Here is a tiny trained network, its code and every weight. The questions are about switching its units off for an input and a class, where a switched-off unit gives its printed mean instead of its output.

import numpy as np


def w(rows, s, z=0):
    codes = np.array(rows[::2]) - 128.0
    scale = np.full(codes.shape[1], s)
    scale[-1] = z or s
    return codes * scale


def norm(h):
    return h / np.sqrt((h * h).mean(-1, keepdims=True) + 1e-5)


def f(y):
    return y / 2 * (1 + np.tanh(0.7978845608 * (y + 0.044715 * y**3)))


def log_softmax(a):
    a = a - a.max(-1, keepdims=True)
    return a - np.log(np.exp(a).sum(-1, keepdims=True))


def net(x, mask):
    res = np.array(x, float).reshape(1, 6) / 4 @ E
    u = 0
    for l in range(2):
        y = f(norm(res) @ A[l][:, :-1].T + A[l][:, -1])
        res = res + np.where(mask[u : u + 3], y, B[l][:, -1]) @ B[l][:, :-1]
        u += 3
    return log_softmax(norm(res)[-1] @ U[:, :-1].T + U[:, -1])


A, B = {}, {}
E = w([
[229,133,167,83,198,159,6,207,218,77,45,22],'x0',
[111,59,107,143,155,155,114,82,21,158,190,144],'x1',
[165,172,111,109,68,139,228,228,167,136,137,165],'x2',
[125,132,100,175,160,10,135,82,217,75,184,150],'x3',
[133,47,78,40,82,55,180,140,180,70,105,92],'x4',
[111,73,255,142,115,227,201,23,135,102,60,32],'x5',
],0.0077)
A[0] = w([
[138,219,163,166,215,89,125,194,130,219,86,151,2],'L0N1',
[82,179,108,255,62,165,19,204,213,170,166,87,146],'L0N2',
[162,96,57,86,119,125,69,145,111,20,122,86,43],'L0N3',
],0.0063,0.0024)
B[0] = w([
[116,178,144,103,140,182,57,184,73,151,197,110,202],'L0N1',
[213,154,188,54,254,101,58,193,127,167,179,230,254],'L0N2',
[193,109,154,147,109,69,137,185,63,51,103,40,222],'L0N3',
],0.0099,0.0029)
A[1] = w([
[204,180,53,204,33,12,91,135,195,182,188,105,246],'L1N1',
[186,111,93,1,150,174,26,96,186,16,56,224,215],'L1N2',
[106,103,123,173,212,40,230,129,53,148,101,135,238],'L1N3',
],0.0049,0.0012)
B[1] = w([
[40,198,144,10,92,107,60,90,220,31,73,131,255],'L1N1',
[55,156,112,236,146,100,185,112,110,115,86,114,254],'L1N2',
[115,159,85,130,113,128,132,144,134,194,241,167,219],'L1N3',
],0.012,0.003)
U = w([
[180,220,186,152,221,194,65,181,85,189,175,187,206],'0',
[40,183,83,92,134,41,108,41,209,101,211,221,31],'1',
[95,45,191,129,111,204,69,27,54,220,18,99,53],'2',
[130,133,101,115,183,47,72,162,162,36,59,45,34],'3',
[86,190,85,69,46,124,185,176,182,113,114,159,110],'4',
[162,64,222,174,136,212,217,38,210,90,39,30,205],'5',
[196,83,71,103,87,160,186,185,38,150,175,72,2],'6',
[22,82,93,206,77,167,254,6,27,197,255,174,134],'7',
],0.0095,0.0039)

Each question gives the input, the list of numbers given to net, and the class t.
The units are the neurons (one row each of A and B). Each row of codes is followed by its name. A weight is (code - 128) times the scale printed after its matrix; where a second scale follows, it is the last column's (A, B and U).
mask holds one flag per neuron, layer by layer. A switched-off neuron (its flag False) gives its mean, the last column of its row in B, instead of its output. The means were averaged over made-up inputs and are rounded, as every weight is.
A unit's drop is (log p(t) with every unit on - log p(t) with that unit switched off) / (log p(t) with every unit on - log p(t) with every unit switched off).
The circuit of an input: a set's keep is (log p(t) with only the set's units on - log p(t) with every unit switched off) / (log p(t) with every unit on - log p(t) with every unit switched off). Starting from all 6 units, units are removed one at a time, each time the one whose removal leaves the highest keep (on an exact tie, the one counted first), for as long as the keep stays at least 0.8.
circuit, biggest first: the units of the circuit, biggest drop first
top k neurons: the k neurons with the biggest drops, biggest first
drop of u: that unit's drop, to one decimal
input [-3,-6,5,-6,0,3], class 5: circuit, biggest first	[L1N3; L0N2]
input [-3,-1,0,1,-4,8], class 7: circuit, biggest first	[L1N1]
input [3,4,1,0,0,-1], class 6: top 2 neurons	[L0N3; L1N1]
input [-7,-3,7,-1,-6,-2], class 0: top 3 neurons	[L0N1; L0N2; L1N2]
input [-6,-4,1,6,6,8], class 7: top 2 neurons	[L1N3; L1N1]
input [-5,4,5,5,2,0], class 1: top 2 neurons	[L1N1; L1N2]
input [6,-5,-3,1,-3,2], class 0: top 3 neurons	[L0N2; L1N1; L0N1]
input [-3,-2,-1,-8,7,-2], class 6: top 3 neurons	[L1N1; L1N2; L0N3]
input [-6,8,-3,4,-5,-8], class 1: top 2 neurons	[L1N1; L1N2]
input [-6,0,-2,0,-8,-4], class 0: drop of L0N2	0.3
